Below are the code and all the weights of a small trained network. Each question names an input and a class and asks about switching units off, where a switched-off unit gives its printed mean instead of its output.

import numpy as np


def w(rows, s, z=0):
    codes = np.array(rows[::2]) - 128.0
    scale = np.full(codes.shape[1], s)
    scale[-1] = z or s
    return codes * scale


def norm(h):
    return h / np.sqrt((h * h).mean(-1, keepdims=True) + 1e-5)


def f(y):
    return np.maximum(y, 0)


def log_softmax(a):
    a = a - a.max(-1, keepdims=True)
    return a - np.log(np.exp(a).sum(-1, keepdims=True))


def net(x, mask):
    res = np.array(x, float).reshape(1, 2) / 4 @ E
    u = 0
    for l in range(2):
        y = f(norm(res) @ A[l][:, :-1].T + A[l][:, -1])
        res = res + np.where(mask[u : u + 15], y, B[l][:, -1]) @ B[l][:, :-1]
        u += 15
    return log_softmax(norm(res)[-1] @ U[:, :-1].T + U[:, -1])


A, B = {}, {}
E = w([
[66,105,117,79,210,65,127,128,120,180,162],'x0',
[109,168,92,216,159,110,96,69,128,4,112],'x1',
],0.0029)
A[0] = w([
[158,166,85,209,86,162,103,105,165,71,67,108],'0.n1',
[187,100,149,127,51,199,156,169,123,158,153,83],'0.n2',
[253,129,184,132,13,228,143,157,155,147,87,90],'0.n3',
[155,139,138,123,102,159,124,157,140,130,90,6],'0.n4',
[157,156,121,199,93,163,122,78,172,78,80,98],'0.n5',
[99,150,129,110,133,93,123,118,132,150,113,85],'0.n6',
[89,98,182,64,148,125,147,163,137,180,164,77],'0.n7',
[125,157,148,120,133,156,148,168,135,123,122,44],'0.n8',
[114,64,145,82,142,100,155,147,137,201,151,74],'0.n9',
[188,120,160,101,79,191,167,150,129,147,102,76],'0.n10',
[171,122,151,110,74,181,138,178,136,155,106,44],'0.n11',
[183,125,148,95,67,176,153,166,157,155,91,39],'0.n12',
[195,127,173,113,44,192,170,145,114,136,93,52],'0.n13',
[139,181,108,179,133,102,102,86,105,34,125,90],'0.n14',
[96,108,130,127,167,97,151,130,155,150,137,79],'0.n15',
],0.0036,0.0022)
B[0] = w([
[208,166,157,75,61,50,124,153,81,149,105,240],'0.n1',
[140,58,179,186,84,206,163,94,135,91,125,199],'0.n2',
[4,122,21,95,247,133,98,99,146,120,165,255],'0.n3',
[168,92,187,138,120,112,87,76,129,176,173,144],'0.n4',
[215,170,160,103,84,60,127,131,71,149,86,225],'0.n5',
[114,87,114,138,118,108,77,113,141,147,146,144],'0.n6',
[148,189,105,122,109,59,87,119,107,114,110,198],'0.n7',
[122,111,164,137,115,136,162,111,107,141,132,132],'0.n8',
[164,210,121,139,101,59,112,127,108,96,139,199],'0.n9',
[158,71,142,136,70,169,151,55,133,101,160,189],'0.n10',
[132,42,157,189,99,175,135,98,147,108,164,179],'0.n11',
[145,39,153,160,66,193,172,78,158,97,187,184],'0.n12',
[12,117,52,115,247,119,115,79,133,129,161,201],'0.n13',
[124,142,219,134,157,184,154,229,181,165,81,232],'0.n14',
[101,116,120,65,155,94,71,124,173,161,180,158],'0.n15',
],0.0031,0.0052)
A[1] = w([
[90,121,150,103,156,133,105,153,155,153,121,68],'1.n1',
[142,127,141,111,138,114,144,175,105,160,118,108],'1.n2',
[142,122,112,134,127,131,122,138,123,134,130,82],'1.n3',
[150,115,117,127,105,127,145,128,106,135,123,109],'1.n4',
[151,166,136,146,107,137,118,139,117,104,77,63],'1.n5',
[126,127,131,124,154,125,130,139,128,147,142,94],'1.n6',
[99,109,136,149,172,143,94,106,176,91,116,97],'1.n7',
[170,104,155,105,65,131,155,147,128,160,151,87],'1.n8',
[143,104,120,140,110,115,142,155,101,133,105,3],'1.n9',
[145,148,129,118,123,135,105,121,117,137,111,85],'1.n10',
[135,182,133,119,115,138,156,146,115,118,93,32],'1.n11',
[129,71,107,169,116,253,155,112,140,101,126,71],'1.n12',
[160,182,121,148,114,145,146,135,128,104,74,70],'1.n13',
[197,134,134,130,49,108,140,120,108,131,147,49],'1.n14',
[115,90,69,119,135,100,143,82,124,135,148,64],'1.n15',
],0.0063,0.0016)
B[1] = w([
[107,123,78,170,114,141,181,148,134,103,137,166],'1.n1',
[123,139,95,190,133,139,122,75,122,26,145,184],'1.n2',
[118,126,139,121,126,149,105,144,139,140,140,128],'1.n3',
[103,139,129,129,164,156,103,116,181,123,113,148],'1.n4',
[194,163,144,125,96,114,170,140,89,154,135,233],'1.n5',
[129,144,101,146,99,138,127,127,152,132,98,150],'1.n6',
[134,104,125,155,97,204,194,157,135,150,108,201],'1.n7',
[116,108,180,185,148,169,96,118,155,98,63,175],'1.n8',
[164,160,125,112,109,121,130,112,95,122,139,142],'1.n9',
[136,130,136,156,160,134,164,168,121,125,154,168],'1.n10',
[187,154,142,162,138,130,167,162,107,134,128,200],'1.n11',
[128,144,5,26,141,130,148,26,3,59,173,252],'1.n12',
[217,129,181,115,81,116,145,161,79,128,87,236],'1.n13',
[63,81,155,124,161,191,124,137,153,139,130,226],'1.n14',
[214,155,147,118,65,128,92,152,125,138,97,214],'1.n15',
],0.0041)
U = w([
[135,89,51,63,109,197,149,12,63,82,179,249],'0',
[109,187,83,68,136,1,64,146,141,185,178,141],'1',
[53,127,82,204,175,163,204,192,189,125,119,62],'2',
[248,183,217,148,99,132,171,179,79,108,76,156],'3',
[87,64,254,116,110,179,54,103,195,173,133,4],'4',
],0.0082,0.0019)

Each question gives the input, the list of numbers given to net, and the class t.
The units are the neurons (one row each of A and B). Each row of codes is followed by its name. A weight is (code - 128) times the scale printed after its matrix; where a second scale follows, it is the last column's (A, B and U).
mask holds one flag per neuron, layer by layer. A switched-off neuron (its flag False) gives its mean, the last column of its row in B, instead of its output. The means were averaged over made-up inputs and are rounded, as every weight is.
A unit's drop is (log p(t) with every unit on - log p(t) with that unit switched off) / (log p(t) with every unit on - log p(t) with every unit switched off).
The circuit of an input: a set's keep is (log p(t) with only the set's units on - log p(t) with every unit switched off) / (log p(t) with every unit on - log p(t) with every unit switched off). Starting from the 12 units with the biggest drops (on a tie, the unit counted first), units are removed one at a time, each time the one whose removal leaves the highest keep (on an exact tie, the one counted first), for as long as the keep stays at least 0.8.
units of the circuit, in order: the units of the circuit, biggest drop first
top k neurons: the k neurons with the biggest drops, biggest first
k most important neurons of layer l: the k neurons of layer l with the biggest drops, biggest first
drop of u: that unit's drop, to one decimal
input [3,-4], class 1: units of the circuit, in order -> [0.n7, 0.n14, 1.n12, 1.n13]
input [6,3], class 2: units of the circuit, in order -> [0.n5, 1.n12]
input [2,-4], class 4: top 2 neurons -> [0.n3, 1.n12]
input [3,5], class 3: top neuron -> [0.n3]
input [0,-7], class 0: 2 most important neurons of layer 0 -> [0.n1, 0.n5]
input [0,-6], class 0: top 2 neurons -> [0.n1, 0.n5]
input [1,-7], class 4: top 4 neurons -> [0.n9, 0.n7, 1.n12, 1.n8]
input [-6,1], class 0: top 3 neurons -> [0.n3, 0.n9, 0.n7]
input [4,-6], class 4: top 3 neurons -> [0.n3, 0.n13, 1.n12]
input [3,-5], class 4: top 2 neurons -> [0.n3, 0.n13]
input [5,-8], class 4: top 3 neurons -> [0.n3, 0.n13, 1.n12]
input [3,-7], class 4: top 2 neurons -> [0.n3, 1.n12]
input [8,2], class 1: drop of 1.n12 -> 0.1
input [2,1], class 2: drop of 0.n1 -> 0.4
input [5,-7], class 1: top neuron -> [0.n7]
input [1,1], class 2: drop of 0.n2 -> 0.1
input [-2,5], class 3: drop of 0.n14 -> 0.0
